Below is a small trained network, with its code and all its weights. Each question gives an input and a class and asks what happens when units are switched off, that is, made to give their printed mean instead of their output.

import numpy as np


def w(rows, s, z=0):
    codes = np.array(rows[::2]) - 128.0
    scale = np.full(codes.shape[1], s)
    scale[-1] = z or s
    return codes * scale


def norm(h):
    return h / np.sqrt((h * h).mean(-1, keepdims=True) + 1e-5)


def f(y):
    return y / 2 * (1 + np.tanh(0.7978845608 * (y + 0.044715 * y**3)))


def log_softmax(a):
    a = a - a.max(-1, keepdims=True)
    return a - np.log(np.exp(a).sum(-1, keepdims=True))


def net(x, mask):
    res = np.array(x, float).reshape(1, 6) / 4 @ E
    u = 0
    for l in range(4):
        y = f(norm(res) @ A[l][:, :-1].T + A[l][:, -1])
        res = res + np.where(mask[u : u + 3], y, B[l][:, -1]) @ B[l][:, :-1]
        u += 3
    return log_softmax(norm(res)[-1] @ U[:, :-1].T + U[:, -1])


A, B = {}, {}
E = w([
[99,133,140,123,73,67,97,153,72,250],'x0',
[130,14,144,111,132,128,206,75,75,180],'x1',
[122,155,147,202,172,184,118,178,117,77],'x2',
[122,150,83,142,89,101,127,67,162,148],'x3',
[108,98,117,171,116,31,146,70,70,115],'x4',
[50,125,230,167,94,107,227,163,167,205],'x5',
],0.0024)
A[0] = w([
[159,71,55,176,194,137,120,89,104,2,11],'L0N1',
[178,154,99,60,151,190,45,153,167,49,58],'L0N2',
[169,37,149,59,215,254,75,179,44,98,1],'L0N3',
],0.0058,0.003)
B[0] = w([
[123,144,169,162,93,133,159,47,55,61,215],'L0N1',
[83,186,184,18,102,122,108,178,190,106,253],'L0N2',
[202,68,57,156,156,169,227,209,1,197,225],'L0N3',
],0.0046,0.0043)
A[1] = w([
[216,84,20,143,237,207,19,129,187,19,27],'L1N1',
[182,40,135,158,223,254,139,72,228,81,9],'L1N2',
[167,108,35,171,218,161,55,151,210,35,37],'L1N3',
],0.0056,0.0013)
B[1] = w([
[159,159,254,35,146,122,116,142,99,104,241],'L1N1',
[37,89,31,195,62,183,214,95,192,149,255],'L1N2',
[156,139,173,89,131,138,117,160,75,162,126],'L1N3',
],0.0035,0.00054)
A[2] = w([
[191,89,2,79,121,63,18,26,128,186,77],'L2N1',
[119,57,158,140,145,23,144,118,165,213,64],'L2N2',
[115,141,135,244,201,136,29,160,156,142,1],'L2N3',
],0.0083,0.0015)
B[2] = w([
[141,97,2,88,98,52,88,110,133,157,236],'L2N1',
[107,117,174,95,180,165,99,117,148,135,255],'L2N2',
[154,179,141,175,110,118,136,179,121,105,153],'L2N3',
],0.0074,0.0049)
A[3] = w([
[99,92,250,129,168,110,87,76,137,207,28],'L3N1',
[128,168,171,249,86,55,104,171,103,154,20],'L3N2',
[131,116,152,166,133,89,107,18,54,1,9],'L3N3',
],0.0099,0.0015)
B[3] = w([
[66,111,191,148,193,84,106,115,100,140,255],'L3N1',
[150,143,123,233,89,88,92,173,130,143,181],'L3N2',
[208,156,182,142,102,102,162,1,118,104,200],'L3N3',
],0.0082,0.0063)
U = w([
[33,94,225,137,208,89,94,105,127,173,190],'0',
[66,98,89,172,93,193,197,104,216,138,1],'1',
[199,87,91,120,145,195,192,202,30,157,109],'2',
[210,165,178,138,92,105,157,2,98,77,172],'3',
[143,187,140,252,78,86,80,210,152,138,98],'4',
[134,216,157,23,109,177,77,198,192,69,134],'5',
[136,94,8,62,97,48,57,94,136,175,141],'6',
],0.0077,0.002)

Each question gives the input, the list of numbers given to net, and the class t.
The units are the neurons (one row each of A and B). Each row of codes is followed by its name. A weight is (code - 128) times the scale printed after its matrix; where a second scale follows, it is the last column's (A, B and U).
mask holds one flag per neuron, layer by layer. A switched-off neuron (its flag False) gives its mean, the last column of its row in B, instead of its output. The means were averaged over made-up inputs and are rounded, as every weight is.
A unit's drop is (log p(t) with every unit on - log p(t) with that unit switched off) / (log p(t) with every unit on - log p(t) with every unit switched off).
The circuit of an input: a set's keep is (log p(t) with only the set's units on - log p(t) with every unit switched off) / (log p(t) with every unit on - log p(t) with every unit switched off). Starting from all 12 units, units are removed one at a time, each time the one whose removal leaves the highest keep (on an exact tie, the one counted first), for as long as the keep stays at least 0.8.
units of the circuit, in order: the units of the circuit, biggest drop first
k most important neurons: the k neurons with the biggest drops, biggest first
k most important neurons of layer l: the k neurons of layer l with the biggest drops, biggest first
drop of u: that unit's drop, to one decimal
input [-7,4,-8,-5,-3,2], class 2: units of the circuit, in order : (L0N3, L3N1)
input [-8,5,2,3,-5,3], class 1: units of the circuit, in order : (L1N2)
input [1,2,6,-8,3,3], class 4: units of the circuit, in order : (L3N2, L2N2)
input [-3,-5,0,2,4,7], class 4: 3 most important neurons : (L2N3, L3N2, L0N2)
input [-5,-4,8,-1,-3,2], class 5: units of the circuit, in order : (L3N1, L0N2)
input [-8,8,3,6,0,8], class 1: 3 most important neurons : (L1N2, L0N2, L3N1)
input [-5,3,5,-1,1,5], class 1: units of the circuit, in order : (L1N2, L3N1)
input [-3,-3,-8,5,1,4], class 6: units of the circuit, in order : (L2N1, L0N2, L0N1)
input [-3,-7,2,0,-7,8], class 4: units of the circuit, in order : (L2N2, L0N2)
input [-1,-5,-2,-7,4,1], class 4: 2 most important neurons : (L0N1, L2N2)
input [-5,4,-8,1,-6,5], class 1: 4 most important neurons : (L1N2, L0N2, L1N1, L1N3)
input [-8,6,-5,7,-5,8], class 1: 2 most important neurons : (L1N2, L0N2)
input [-6,-7,7,-3,2,-5], class 3: 2 most important neurons : (L0N1, L3N3)
input [-1,-1,8,3,-5,-2], class 5: units of the circuit, in order : (L0N2)
input [-8,8,8,-2,4,5], class 3: 2 most important neurons : (L0N1, L3N3)
input [-3,6,6,-8,-7,7], class 2: 2 most important neurons : (L0N3, L3N1)
input [-7,-1,5,-3,-3,4], class 1: 2 most important neurons : (L1N2, L3N1)
input [5,-6,-5,-5,-1,-1], class 6: 2 most important neurons of layer 0 : (L0N1, L0N2)
input [-8,3,5,-8,-6,0], class 2: drop of L0N3 : 0.9
input [3,2,1,3,1,-4], class 6: units of the circuit, in order : (L2N1)
input [-2,-5,-7,4,6,1], class 6: drop of L2N2 : 0.0
input [-4,2,6,3,2,2], class 3: drop of L0N1 : 0.1
